Here is a tiny trained network, its code and every weight. The questions are about switching its units off for an input and a target symbol, where a switched-off unit gives its printed mean instead of its output.

import numpy as np


def w(rows, s, z=0):
    codes = np.array(rows[::2]) - 128.0
    scale = np.full(codes.shape[1], s)
    scale[-1] = z or s
    return codes * scale


def norm(h):
    return h / np.sqrt((h * h).mean(-1, keepdims=True) + 1e-5)


def f(y):
    return y / 2 * (1 + np.tanh(0.7978845608 * (y + 0.044715 * y**3)))


def softmax(a):
    e = np.exp(a - a.max(-1, keepdims=True))
    return e / e.sum(-1, keepdims=True)


def log_softmax(a):
    a = a - a.max(-1, keepdims=True)
    return a - np.log(np.exp(a).sum(-1, keepdims=True))


def net(x, mask):
    ids = ['αβγδεηθλμξπστφω'.index(c) for c in x.split()]
    T = len(ids)
    res = E[ids] + P[:T]
    u = 0
    for l in range(2):
        q, k, v = (norm(res) @ M[l].T for M in (Q, K, V))
        z = softmax(np.where(np.tri(T) > 0, q @ k.T / 3**0.5, -1e9)) @ v
        res = res + np.where(mask[u], z, O[l][:, -1]) @ O[l][:, :-1]
        u += 1
        y = f(norm(res) @ A[l][:, :-1].T + A[l][:, -1])
        res = res + np.where(mask[u : u + 4], y, B[l][:, -1]) @ B[l][:, :-1]
        u += 4
    return log_softmax(norm(res)[-1] @ U[:, :-1].T + U[:, -1])


Q, K, V, O, A, B = {}, {}, {}, {}, {}, {}
E = w([
[113,107,83,178],'α',
[97,142,151,146],'β',
[101,133,152,90],'γ',
[113,121,110,86],'δ',
[118,113,107,169],'ε',
[114,117,150,145],'η',
[118,105,129,141],'θ',
[77,116,165,126],'λ',
[142,115,81,143],'μ',
[112,121,85,105],'ξ',
[94,120,125,143],'π',
[108,133,71,158],'σ',
[209,255,140,113],'τ',
[129,101,94,118],'φ',
[143,89,67,167],'ω',
],0.0068)
P = w([
[246,123,227,11],'0',
[30,154,46,75],'1',
[85,146,55,212],'2',
[19,155,165,100],'3',
[28,186,147,86],'4',
[24,137,146,83],'5',
[57,156,147,107],'6',
[67,150,94,113],'7',
[41,156,117,129],'8',
[59,178,113,94],'9',
[48,163,146,87],'10',
[48,165,134,119],'11',
[62,155,131,79],'12',
[65,151,141,116],'13',
],0.0012)
Q[0] = w([
[108,141,109,157],'L0H1',
[100,126,44,217],'L0H1',
[186,171,119,254],'L0H1',
],0.0046)
K[0] = w([
[171,152,161,158],'L0H1',
[231,254,170,139],'L0H1',
[225,246,34,213],'L0H1',
],0.0057)
V[0] = w([
[161,97,185,86],'L0H1',
[123,3,160,56],'L0H1',
[4,7,233,64],'L0H1',
],0.0021)
O[0] = w([
[184,133,137,175,50],'L0H1',
[160,99,100,193,119],'L0H1',
[140,120,99,254,247],'L0H1',
],0.0041,0.0013)
A[0] = w([
[138,92,78,105,107],'L0N1',
[159,106,153,147,152],'L0N2',
[3,140,165,124,77],'L0N3',
[111,44,119,189,253],'L0N4',
],0.0044,0.0012)
B[0] = w([
[52,174,176,152,130],'L0N1',
[73,133,69,91,119],'L0N2',
[177,126,4,142,243],'L0N3',
[95,190,144,23,255],'L0N4',
],0.0031,0.0033)
Q[1] = w([
[63,240,1,160],'L1H1',
[180,46,220,111],'L1H1',
[21,217,23,121],'L1H1',
],0.0069)
K[1] = w([
[254,147,232,90],'L1H1',
[41,72,19,162],'L1H1',
[204,146,223,100],'L1H1',
],0.0077)
V[1] = w([
[161,82,112,210],'L1H1',
[33,149,1,170],'L1H1',
[154,14,70,106],'L1H1',
],0.0062)
O[1] = w([
[30,71,127,252,35],'L1H1',
[36,206,77,138,22],'L1H1',
[22,32,138,2,3],'L1H1',
],0.005,0.003)
A[1] = w([
[118,136,185,128,93],'L1N1',
[165,119,122,190,254],'L1N2',
[254,203,163,100,58],'L1N3',
[56,69,170,132,37],'L1N4',
],0.0066,0.0039)
B[1] = w([
[116,125,109,142,112],'L1N1',
[115,157,186,60,220],'L1N2',
[104,65,3,216,253],'L1N3',
[158,33,82,227,126],'L1N4',
],0.0066,0.0059)
U = w([
[111,203,114,74,81],'α',
[200,205,173,208,172],'β',
[241,41,166,123,64],'γ',
[148,88,154,68,106],'δ',
[192,134,2,135,209],'ε',
[175,104,228,139,147],'η',
[86,5,153,209,126],'θ',
[127,193,194,125,104],'λ',
[136,97,142,87,84],'μ',
[80,148,120,32,121],'ξ',
[2,186,107,208,142],'π',
[101,182,120,77,44],'σ',
[136,133,132,138,3],'τ',
[100,64,133,87,157],'φ',
[80,104,115,92,74],'ω',
],0.0091,0.0037)

Each question gives the input, a string of symbols that net reads in full, and the target symbol t.
The units are the heads (3 rows each of Q, K, V and O) and the neurons (one row each of A and B). Each row of codes is followed by its name. A weight is (code - 128) times the scale printed after its matrix; where a second scale follows, it is the last column's (O, A, B and U).
mask holds one flag per unit, layer by layer, with each layer's heads first. A switched-off unit (its flag False) gives its mean, the last column of its rows in O or B, instead of its output. The means were averaged over made-up inputs and are rounded, as every weight is.
A unit's drop is (log p(t) with every unit on - log p(t) with that unit switched off) / (log p(t) with every unit on - log p(t) with every unit switched off).
The circuit of an input: a set's keep is (log p(t) with only the set's units on - log p(t) with every unit switched off) / (log p(t) with every unit on - log p(t) with every unit switched off). Starting from all 10 units, units are removed one at a time, each time the one whose removal leaves the highest keep (on an exact tie, the one counted first), for as long as the keep stays at least 0.8.
circuit, biggest first: the units of the circuit, biggest drop first
unit that matters most: the unit with the biggest drop
k most important neurons: the k neurons with the biggest drops, biggest first
top k neurons in layer l: the k neurons of layer l with the biggest drops, biggest first
drop of u: that unit's drop, to one decimal
input θ π π ξ ε ε ξ β γ δ, target θ: circuit, biggest first : L0H1; L1H1; L0N3
input θ β ε λ φ λ η ξ γ ε η τ ε β, target β: 3 most important neurons : L0N4; L1N2; L1N4
input π ε π ε ω, target π: circuit, biggest first : L1H1; L0H1
input β η ε ε ε ω π π π ε π ε ε λ, target β: circuit, biggest first : L1H1; L0N3
input π ε π ε γ γ η β β α, target π: circuit, biggest first : L1H1; L0H1; L0N3
input β π ε β η θ, target β: top neuron in layer 0 : L0N3
input η α π ε ε β ε δ η π η ε θ π, target η: circuit, biggest first : L1H1; L0N3; L1N3; L0H1
input β ε ε φ φ γ ε α η π α β, target β: top 2 neurons in layer 1 : L1N3; L1N2
input θ π θ η α λ ω ε ε ε ε α, target θ: circuit, biggest first : L1H1; L0H1; L0N3
input γ β ε β ε, target γ: circuit, biggest first : L1H1; L0H1
input θ η ε ε ω γ, target θ: circuit, biggest first : L0H1; L1H1; L0N3
input θ ε θ β λ ε θ ε η π ε ε, target θ: circuit, biggest first : L1H1; L0H1; L0N3
input θ θ θ ξ ξ ε δ γ ε ε ε ε φ β, target θ: circuit, biggest first : L1H1; L0H1; L0N3
input θ π β ε ε ε φ π, target θ: unit that matters most : L1H1
input θ β ε β ε ε β ξ π α ε ε η, target θ: 2 most important neurons : L0N3; L1N4
input γ β ε η η η π, target γ: 2 most important neurons : L0N3; L0N4
input θ ε ε ε ε ε ε ξ, target θ: circuit, biggest first : L0H1; L1H1; L0N3
input γ ε ω ε η π ε ε ε β ε ε π σ, target γ: top 3 neurons in layer 0 : L0N4; L0N3; L0N1
input η δ ε, target η: 3 most important neurons : L0N3; L1N3; L1N2
input θ ε θ δ, target θ: top neuron in layer 0 : L0N3
input γ λ θ ω, target γ: 2 most important neurons : L0N3; L0N4
input π ε μ ε ε π ε β, target π: 2 most important neurons : L1N3; L0N3
input π η ε ε ε ε ω θ β, target π: drop of L0H1 : 0.6
input γ β π β ε, target γ: drop of L1H1 : 1.4
input β π π ω π ξ ε, target β: drop of L1N1 : 0.0
